Below is a small trained network, with its code and all its weights. Each question gives an input and a class and asks what happens when units are switched off, that is, made to give their printed mean instead of their output.

import numpy as np


def w(rows, s, z=0):
    codes = np.array(rows[::2]) - 128.0
    scale = np.full(codes.shape[1], s)
    scale[-1] = z or s
    return codes * scale


def norm(h):
    return h / np.sqrt((h * h).mean(-1, keepdims=True) + 1e-5)


def f(y):
    return y / 2 * (1 + np.tanh(0.7978845608 * (y + 0.044715 * y**3)))


def log_softmax(a):
    a = a - a.max(-1, keepdims=True)
    return a - np.log(np.exp(a).sum(-1, keepdims=True))


def net(x, mask):
    res = np.array(x, float).reshape(1, 6) / 4 @ E
    u = 0
    for l in range(4):
        y = f(norm(res) @ A[l][:, :-1].T + A[l][:, -1])
        res = res + np.where(mask[u : u + 3], y, B[l][:, -1]) @ B[l][:, :-1]
        u += 3
    return log_softmax(norm(res)[-1] @ U[:, :-1].T + U[:, -1])


A, B = {}, {}
E = w([
[85,154,117,136,120,150,122,136,145,136,139,187],'x0',
[166,64,154,46,91,130,148,114,98,126,203,55],'x1',
[90,148,222,129,118,105,156,126,118,87,82,75],'x2',
[170,170,138,155,170,31,149,130,114,103,10,85],'x3',
[198,135,95,97,137,68,21,90,76,163,110,138],'x4',
[124,150,137,120,111,149,178,110,142,165,127,139],'x5',
],0.011)
A[0] = w([
[187,48,116,70,100,138,82,115,103,150,250,84,17],'0.n0',
[87,115,104,117,106,175,147,131,153,142,231,158,2],'0.n1',
[77,104,203,121,93,141,214,124,126,101,147,43,81],'0.n2',
],0.019,0.0019)
B[0] = w([
[140,173,104,7,162,132,141,85,159,97,128,178,253],'0.n0',
[135,118,112,187,134,131,124,124,134,139,151,142,219],'0.n1',
[115,129,156,124,141,118,131,140,133,132,109,118,218],'0.n2',
],0.021,0.023)
A[1] = w([
[150,48,106,57,26,212,129,128,68,148,212,73,46],'1.n0',
[156,65,113,48,2,145,167,137,57,106,194,82,7],'1.n1',
[155,46,112,34,97,152,147,126,123,121,232,85,48],'1.n2',
],0.017,0.002)
B[1] = w([
[107,109,134,148,116,160,116,65,143,150,77,141,121],'1.n0',
[55,97,143,90,76,98,110,110,79,193,134,152,129],'1.n1',
[143,181,120,8,117,105,118,60,95,92,119,180,255],'1.n2',
],0.011,0.0068)
A[2] = w([
[61,109,249,86,95,161,250,160,136,96,136,25,6],'2.n0',
[158,109,95,92,68,212,147,176,118,185,151,86,74],'2.n1',
[90,80,73,176,70,232,165,126,124,155,251,170,70],'2.n2',
],0.016,0.0015)
B[2] = w([
[98,2,174,136,144,4,190,161,131,116,138,97,246],'2.n0',
[63,123,108,148,140,83,137,144,131,113,114,173,122],'2.n1',
[99,133,116,172,58,181,91,209,89,245,164,159,220],'2.n2',
],0.013,0.012)
A[3] = w([
[74,124,252,128,101,149,240,121,112,150,92,20,18],'3.n0',
[142,200,104,166,172,54,56,131,114,127,94,164,101],'3.n1',
[167,145,50,228,91,71,81,93,90,155,3,116,255],'3.n2',
],0.013,0.00087)
B[3] = w([
[175,22,187,109,78,98,95,114,16,172,111,56,220],'3.n0',
[250,112,78,124,43,162,126,47,76,138,115,27,231],'3.n1',
[93,205,125,203,179,169,68,160,171,2,95,93,248],'3.n2',
],0.0072,0.011)
U = w([
[99,58,246,140,141,5,186,163,117,151,70,85,217],'0',
[188,210,120,209,131,116,75,113,126,74,31,65,4],'1',
[108,150,133,215,86,162,116,176,133,237,166,181,63],'2',
[159,195,123,1,169,101,144,74,164,119,129,200,202],'3',
],0.0095,0.0012)

Each question gives the input, the list of numbers given to net, and the class t.
The units are the neurons (one row each of A and B). Each row of codes is followed by its name. A weight is (code - 128) times the scale printed after its matrix; where a second scale follows, it is the last column's (A, B and U).
mask holds one flag per neuron, layer by layer. A switched-off neuron (its flag False) gives its mean, the last column of its row in B, instead of its output. The means were averaged over made-up inputs and are rounded, as every weight is.
A unit's drop is (log p(t) with every unit on - log p(t) with that unit switched off) / (log p(t) with every unit on - log p(t) with every unit switched off).
The circuit of an input: a set's keep is (log p(t) with only the set's units on - log p(t) with every unit switched off) / (log p(t) with every unit on - log p(t) with every unit switched off). Starting from all 12 units, units are removed one at a time, each time the one whose removal leaves the highest keep (on an exact tie, the one counted first), for as long as the keep stays at least 0.8.
units of the circuit, in order: the units of the circuit, biggest drop first
most important unit: the unit with the biggest drop
k most important neurons: the k neurons with the biggest drops, biggest first
k most important neurons of layer l: the k neurons of layer l with the biggest drops, biggest first
drop when u is switched off: that unit's drop, to one decimal
input [6,0,0,6,0,-6], class 1: units of the circuit, in order -> 0.n0, 2.n0
input [5,-4,-6,4,-7,-2], class 2: units of the circuit, in order -> 0.n0
input [4,-1,-4,-3,0,-5], class 2: units of the circuit, in order -> 0.n1, 2.n2
input [7,-3,-2,8,-6,-7], class 1: 2 most important neurons -> 0.n0, 0.n2
input [5,-3,4,8,-1,8], class 0: 2 most important neurons of layer 0 -> 0.n0, 0.n1
input [-2,-3,-6,2,-5,-5], class 2: 4 most important neurons -> 0.n0, 0.n2, 1.n2, 2.n2
input [-1,-7,-5,3,-7,-1], class 1: 4 most important neurons -> 0.n0, 0.n2, 0.n1, 2.n0
input [1,2,2,7,7,3], class 1: 2 most important neurons -> 0.n0, 2.n0
input [-1,-7,-2,-1,0,-8], class 1: 2 most important neurons -> 0.n0, 0.n1
input [8,5,-5,1,-5,3], class 2: drop when 0.n1 is switched off -> 1.1
input [1,-6,-3,-3,-7,-6], class 2: drop when 1.n1 is switched off -> 0.0
input [-8,-5,-1,-4,-2,-8], class 2: drop when 0.n0 is switched off -> 1.0
input [-4,-4,-3,-4,3,5], class 2: drop when 0.n0 is switched off -> 0.3
input [-4,-2,4,-5,-7,2], class 0: most important unit -> 0.n2
input [-3,-7,-1,1,-8,-2], class 0: 2 most important neurons -> 0.n0, 0.n1
